Here is a tiny trained network, its code and every weight. The questions are about switching its units off for an input and a class, where a switched-off unit gives its printed mean instead of its output.

import numpy as np


def w(rows, s, z=0):
    codes = np.array(rows[::2]) - 128.0
    scale = np.full(codes.shape[1], s)
    scale[-1] = z or s
    return codes * scale


def norm(h):
    return h / np.sqrt((h * h).mean(-1, keepdims=True) + 1e-5)


def f(y):
    return y / 2 * (1 + np.tanh(0.7978845608 * (y + 0.044715 * y**3)))


def log_softmax(a):
    a = a - a.max(-1, keepdims=True)
    return a - np.log(np.exp(a).sum(-1, keepdims=True))


def net(x, mask):
    res = np.array(x, float).reshape(1, 7) / 4 @ E
    u = 0
    for l in range(2):
        y = f(norm(res) @ A[l][:, :-1].T + A[l][:, -1])
        res = res + np.where(mask[u : u + 13], y, B[l][:, -1]) @ B[l][:, :-1]
        u += 13
    return log_softmax(norm(res)[-1] @ U[:, :-1].T + U[:, -1])


A, B = {}, {}
E = w([
[117,31,65,93,1,107],'x0',
[136,170,146,247,89,56],'x1',
[6,68,120,162,172,100],'x2',
[119,129,142,137,122,149],'x3',
[131,128,124,125,129,122],'x4',
[165,121,19,196,177,196],'x5',
[130,130,125,127,129,126],'x6',
],0.0071)
A[0] = w([
[136,166,118,220,125,102,91],'0.n1',
[77,109,111,157,172,117,45],'0.n2',
[125,125,104,81,169,170,53],'0.n3',
[85,102,114,152,178,114,60],'0.n4',
[226,161,127,136,127,156,21],'0.n5',
[154,168,150,164,255,159,4],'0.n6',
[155,127,36,203,182,191,32],'0.n7',
[113,134,111,74,178,179,51],'0.n8',
[87,111,118,142,154,120,44],'0.n9',
[129,80,59,147,78,158,70],'0.n10',
[128,121,191,108,146,105,31],'0.n11',
[103,151,180,109,123,98,11],'0.n12',
[134,116,117,106,150,142,43],'0.n13',
],0.018,0.0029)
B[0] = w([
[148,25,155,180,133,129,211],'0.n1',
[136,157,133,120,120,219,171],'0.n2',
[130,68,155,162,125,128,172],'0.n3',
[142,157,142,116,105,211,170],'0.n4',
[113,154,143,118,116,253,200],'0.n5',
[108,150,36,157,44,62,249],'0.n6',
[115,155,212,34,190,68,249],'0.n7',
[154,67,151,185,133,119,181],'0.n8',
[129,149,135,131,129,180,150],'0.n9',
[110,174,89,170,73,70,202],'0.n10',
[129,148,164,90,114,80,158],'0.n11',
[137,169,144,99,183,99,164],'0.n12',
[136,105,149,126,112,129,135],'0.n13',
],0.025,0.011)
A[1] = w([
[142,169,117,84,123,253,31],'1.n1',
[170,152,127,45,234,76,75],'1.n2',
[105,156,169,169,122,124,163],'1.n3',
[123,61,119,127,141,111,181],'1.n4',
[167,26,132,183,171,135,29],'1.n5',
[119,154,158,75,200,53,11],'1.n6',
[130,56,151,187,139,146,91],'1.n7',
[118,158,161,114,172,120,124],'1.n8',
[185,90,147,140,105,119,148],'1.n9',
[59,150,113,121,162,232,80],'1.n10',
[179,36,141,170,161,130,135],'1.n11',
[153,149,162,98,145,98,95],'1.n12',
[118,160,9,141,122,78,3],'1.n13',
],0.016,0.0025)
B[1] = w([
[109,38,9,154,179,252,229],'1.n1',
[28,152,191,4,96,107,217],'1.n2',
[208,108,58,46,144,105,191],'1.n3',
[203,194,138,166,138,161,168],'1.n4',
[248,119,191,130,205,69,191],'1.n5',
[78,160,244,75,124,226,254],'1.n6',
[198,126,182,122,178,75,193],'1.n7',
[86,108,112,112,95,139,183],'1.n8',
[107,161,131,168,215,138,180],'1.n9',
[233,97,38,108,70,216,195],'1.n10',
[182,125,172,184,224,81,197],'1.n11',
[63,147,84,117,212,128,199],'1.n12',
[69,145,60,219,50,3,210],'1.n13',
],0.02,0.0077)
U = w([
[57,156,182,45,155,136,251],'0',
[117,144,44,218,60,32,121],'1',
[247,92,182,199,233,85,74],'2',
[169,80,22,139,134,249,90],'3',
],0.012,0.0011)

Each question gives the input, the list of numbers given to net, and the class t.
The units are the neurons (one row each of A and B). Each row of codes is followed by its name. A weight is (code - 128) times the scale printed after its matrix; where a second scale follows, it is the last column's (A, B and U).
mask holds one flag per neuron, layer by layer. A switched-off neuron (its flag False) gives its mean, the last column of its row in B, instead of its output. The means were averaged over made-up inputs and are rounded, as every weight is.
A unit's drop is (log p(t) with every unit on - log p(t) with that unit switched off) / (log p(t) with every unit on - log p(t) with every unit switched off).
The circuit of an input: a set's keep is (log p(t) with only the set's units on - log p(t) with every unit switched off) / (log p(t) with every unit on - log p(t) with every unit switched off). Starting from the 12 units with the biggest drops (on a tie, the unit counted first), units are removed one at a time, each time the one whose removal leaves the highest keep (on an exact tie, the one counted first), for as long as the keep stays at least 0.8.
units of the circuit, in order: the units of the circuit, biggest drop first
unit that matters most: the unit with the biggest drop
top k neurons: the k neurons with the biggest drops, biggest first
top k neurons in layer l: the k neurons of layer l with the biggest drops, biggest first
input [8,-2,7,-1,8,8,3], class 0: top 3 neurons : 0.n7, 0.n6, 0.n5
input [1,-8,-7,-8,1,0,-8], class 2: top 2 neurons : 0.n8, 0.n3
input [7,-7,-4,-3,-4,-5,2], class 1: top 3 neurons : 0.n7, 0.n1, 0.n5
input [-7,-7,-7,-4,-5,1,-2], class 1: top 2 neurons : 0.n6, 0.n1
input [1,-6,-7,1,-7,7,-7], class 0: top 3 neurons : 0.n7, 0.n1, 0.n2
input [1,-4,8,6,5,5,-8], class 3: unit that matters most : 0.n2
input [-6,-6,-8,-5,-1,-7,-3], class 3: top 2 neurons : 0.n5, 0.n7
input [7,-6,-5,-4,7,-6,6], class 1: units of the circuit, in order : 0.n7, 0.n5
input [-3,6,1,-4,4,6,-4], class 0: top 3 neurons : 0.n7, 0.n8, 0.n3
input [4,2,8,2,-4,8,-6], class 0: top 3 neurons in layer 0 : 0.n7, 0.n5, 0.n10
input [6,4,8,-5,5,-6,-2], class 3: units of the circuit, in order : 0.n6, 0.n7
input [-4,8,8,-5,-1,-7,-4], class 2: top 4 neurons : 0.n1, 0.n7, 0.n5, 0.n6
input [3,4,-1,-8,6,-2,1], class 2: top 2 neurons : 0.n6, 0.n7
input [7,-8,6,-7,-6,5,7], class 2: top neuron in layer 1 : 1.n7
input [6,2,2,-5,-2,6,3], class 0: top 3 neurons : 0.n7, 0.n6, 1.n6
input [6,-6,8,-6,7,0,2], class 3: top 4 neurons : 0.n6, 0.n1, 0.n4, 0.n2
input [1,4,-5,-1,7,-1,-5], class 3: top 2 neurons in layer 0 : 0.n5, 0.n8
input [-5,3,-2,-1,4,5,6], class 0: top 4 neurons : 0.n7, 0.n10, 1.n6, 0.n5
input [-2,-6,-6,-6,7,6,-5], class 0: top 4 neurons : 0.n7, 0.n1, 0.n2, 0.n4
input [-4,-6,6,7,-3,-3,-1], class 2: unit that matters most : 0.n8
input [-4,-5,0,7,1,3,-7], class 2: top 2 neurons in layer 0 : 0.n8, 0.n3
input [-5,-5,2,7,0,-3,-6], class 1: top 3 neurons in layer 0 : 0.n6, 0.n1, 0.n7
input [-7,2,2,-2,3,-6,-7], class 1: top 2 neurons in layer 0 : 0.n6, 0.n7
input [8,-2,-8,-1,4,6,8], class 1: top 4 neurons in layer 0 : 0.n10, 0.n2, 0.n4, 0.n9
input [-8,-8,-8,8,0,2,-1], class 1: top 2 neurons in layer 0 : 0.n6, 0.n1
